Here is a tiny trained network, its code and every weight. The questions are about switching its units off for an input and a target symbol, where a switched-off unit gives its printed mean instead of its output.

import numpy as np


def w(rows, s, z=0):
    codes = np.array(rows[::2]) - 128.0
    scale = np.full(codes.shape[1], s)
    scale[-1] = z or s
    return codes * scale


def f(y):
    return np.maximum(y, 0)


def softmax(a):
    e = np.exp(a - a.max(-1, keepdims=True))
    return e / e.sum(-1, keepdims=True)


def log_softmax(a):
    a = a - a.max(-1, keepdims=True)
    return a - np.log(np.exp(a).sum(-1, keepdims=True))


def net(x, mask):
    ids = ['ΓΔΘαβεξπστφ'.index(c) for c in x.split()]
    T = len(ids)
    res = E[ids] + P[:T]
    r = res
    for j in range(2):
        rows = slice(2 * j, 2 * j + 2)
        q, k, v = (r @ M[0][rows].T for M in (Q, K, V))
        z = softmax(np.where(np.tri(T) > 0, q @ k.T / 2**0.5, -1e9)) @ v
        o = O[0][rows]
        res = res + np.where(mask[j], z, o[:, -1]) @ o[:, :-1]
    y = f(res @ A[0][:, :-1].T + A[0][:, -1])
    res = res + np.where(mask[2:26], y, B[0][:, -1]) @ B[0][:, :-1]
    return log_softmax(res[-1] @ U[:, :-1].T + U[:, -1])


Q, K, V, O, A, B = {}, {}, {}, {}, {}, {}
E = w([
[150,217,110],'Γ',
[242,141,141],'Δ',
[140,60,61],'Θ',
[139,252,89],'α',
[148,222,90],'β',
[70,186,117],'ε',
[146,246,92],'ξ',
[137,52,55],'π',
[165,154,102],'σ',
[90,239,137],'τ',
[141,240,91],'φ',
],0.012)
P = w([
[140,248,133],'0',
[116,102,48],'1',
[81,136,165],'2',
[125,104,59],'3',
[108,117,169],'4',
[114,110,58],'5',
[131,105,169],'6',
[99,117,57],'7',
[152,89,175],'8',
[92,122,58],'9',
[162,85,174],'10',
],0.014)
Q[0] = w([
[56,77,195],'H1',
[209,188,196],'H1',
[91,103,254],'H2',
[21,98,104],'H2',
],0.0075)
K[0] = w([
[57,254,22],'H1',
[115,159,68],'H1',
[253,159,119],'H2',
[128,95,88],'H2',
],0.007)
V[0] = w([
[98,128,178],'H1',
[66,153,86],'H1',
[1,62,189],'H2',
[174,94,104],'H2',
],0.0096)
O[0] = w([
[129,76,104,93],'H1',
[2,215,192,121],'H1',
[130,115,112,2],'H2',
[175,146,170,126],'H2',
],0.011,0.0091)
A[0] = w([
[83,92,98,165],'N1',
[112,108,214,229],'N2',
[123,108,112,149],'N3',
[75,61,112,92],'N4',
[199,171,169,80],'N5',
[206,56,157,48],'N6',
[131,79,135,136],'N7',
[127,186,123,186],'N8',
[105,9,182,131],'N9',
[94,112,83,64],'N10',
[182,135,126,212],'N11',
[164,122,214,37],'N12',
[67,114,89,168],'N13',
[116,82,93,42],'N14',
[104,145,141,103],'N15',
[75,152,97,161],'N16',
[82,48,121,155],'N17',
[150,118,71,179],'N18',
[110,65,140,255],'N19',
[143,168,115,184],'N20',
[98,119,106,108],'N21',
[126,159,124,168],'N22',
[138,148,147,112],'N23',
[140,128,81,109],'N24',
],0.015,0.005)
B[0] = w([
[83,112,59,147],'N1',
[254,117,143,200],'N2',
[95,131,141,141],'N3',
[155,152,173,134],'N4',
[17,127,123,245],'N5',
[126,176,18,202],'N6',
[42,131,157,138],'N7',
[139,62,181,236],'N8',
[25,141,169,140],'N9',
[131,158,69,142],'N10',
[168,118,206,254],'N11',
[112,143,29,186],'N12',
[134,73,127,166],'N13',
[175,107,141,133],'N14',
[148,182,118,149],'N15',
[195,102,113,191],'N16',
[189,155,218,137],'N17',
[139,56,195,205],'N18',
[127,235,166,152],'N19',
[103,72,134,229],'N20',
[68,212,90,139],'N21',
[96,121,151,190],'N22',
[84,171,117,162],'N23',
[206,97,100,170],'N24',
],0.0065,0.008)
U = w([
[94,140,246,223],'Γ',
[224,58,208,189],'Δ',
[185,203,127,100],'Θ',
[192,245,59,90],'α',
[119,127,124,25],'β',
[43,50,69,232],'ε',
[124,130,128,2],'ξ',
[124,126,123,16],'π',
[111,99,139,35],'σ',
[86,96,108,140],'τ',
[120,124,124,13],'φ',
],0.012,0.004)

Each question gives the input, a string of symbols that net reads in full, and the target symbol t.
The units are the heads (2 rows each of Q, K, V and O) and the neurons (one row each of A and B). Each row of codes is followed by its name. A weight is (code - 128) times the scale printed after its matrix; where a second scale follows, it is the last column's (O, A, B and U).
mask holds one flag per unit, heads first, then neurons. A switched-off unit (its flag False) gives its mean, the last column of its rows in O or B, instead of its output. The means were averaged over made-up inputs and are rounded, as every weight is.
A unit's drop is (log p(t) with every unit on - log p(t) with that unit switched off) / (log p(t) with every unit on - log p(t) with every unit switched off).
The circuit of an input: a set's keep is (log p(t) with only the set's units on - log p(t) with every unit switched off) / (log p(t) with every unit on - log p(t) with every unit switched off). Starting from the 12 units with the biggest drops (on a tie, the unit counted first), units are removed one at a time, each time the one whose removal leaves the highest keep (on an exact tie, the one counted first), for as long as the keep stays at least 0.8.
units of the circuit, in order: the units of the circuit, biggest drop first
k most important neurons: the k neurons with the biggest drops, biggest first
heads that matter: for each layer, one digit per head in row order, 1 if its drop is at least 0.15 and else 0, layers parted by /
input Δ Δ ε σ ε, target Δ: units of the circuit, in order : (N2; N5)
input ε Δ Γ ξ τ φ Δ π, target Δ: units of the circuit, in order : (N17; N5)
input Γ Δ ε Δ ε Δ ε, target Δ: 3 most important neurons : (N2; N5; N6)
input Δ β Δ σ Δ β Θ, target Γ: units of the circuit, in order : (N9; N19)
input Δ β Δ Δ Δ, target α: 4 most important neurons : (N6; N12; N18; N8)
input π σ σ Δ Θ φ β σ, target Δ: units of the circuit, in order : (N5; N6)
input Δ α ε β, target ε: heads that matter : 11
input Γ Θ ε φ, target ε: units of the circuit, in order : (H2; N2)
input ε σ Δ Δ Δ σ Δ σ π σ, target Δ: heads that matter : 10
input Δ ξ Γ β Δ π, target Δ: heads that matter : 00
input σ σ π π π φ Δ Δ Θ Θ, target Δ: 2 most important neurons : (N17; N18)
input Δ Δ σ Γ σ β ε Δ π, target Γ: units of the circuit, in order : (N9; N19)
input π Δ ε Γ ε Δ Δ Γ Δ, target α: heads that matter : 00
input Δ ε Δ Γ Θ Γ Δ Γ, target Δ: units of the circuit, in order : (H1; N5; N18; N6)
input Θ Δ Δ Δ α σ Δ Θ, target Δ: 2 most important neurons : (N18; N17)
input σ Γ ε α, target ε: heads that matter : 11
input ε Δ π Γ Δ Δ β Δ Δ α, target Δ: heads that matter : 10
input σ ε φ φ, target ε: heads that matter : 11
input Γ Δ Θ φ, target Δ: heads that matter : 00
input φ β ε β φ ε σ α Θ, target Γ: heads that matter : 00
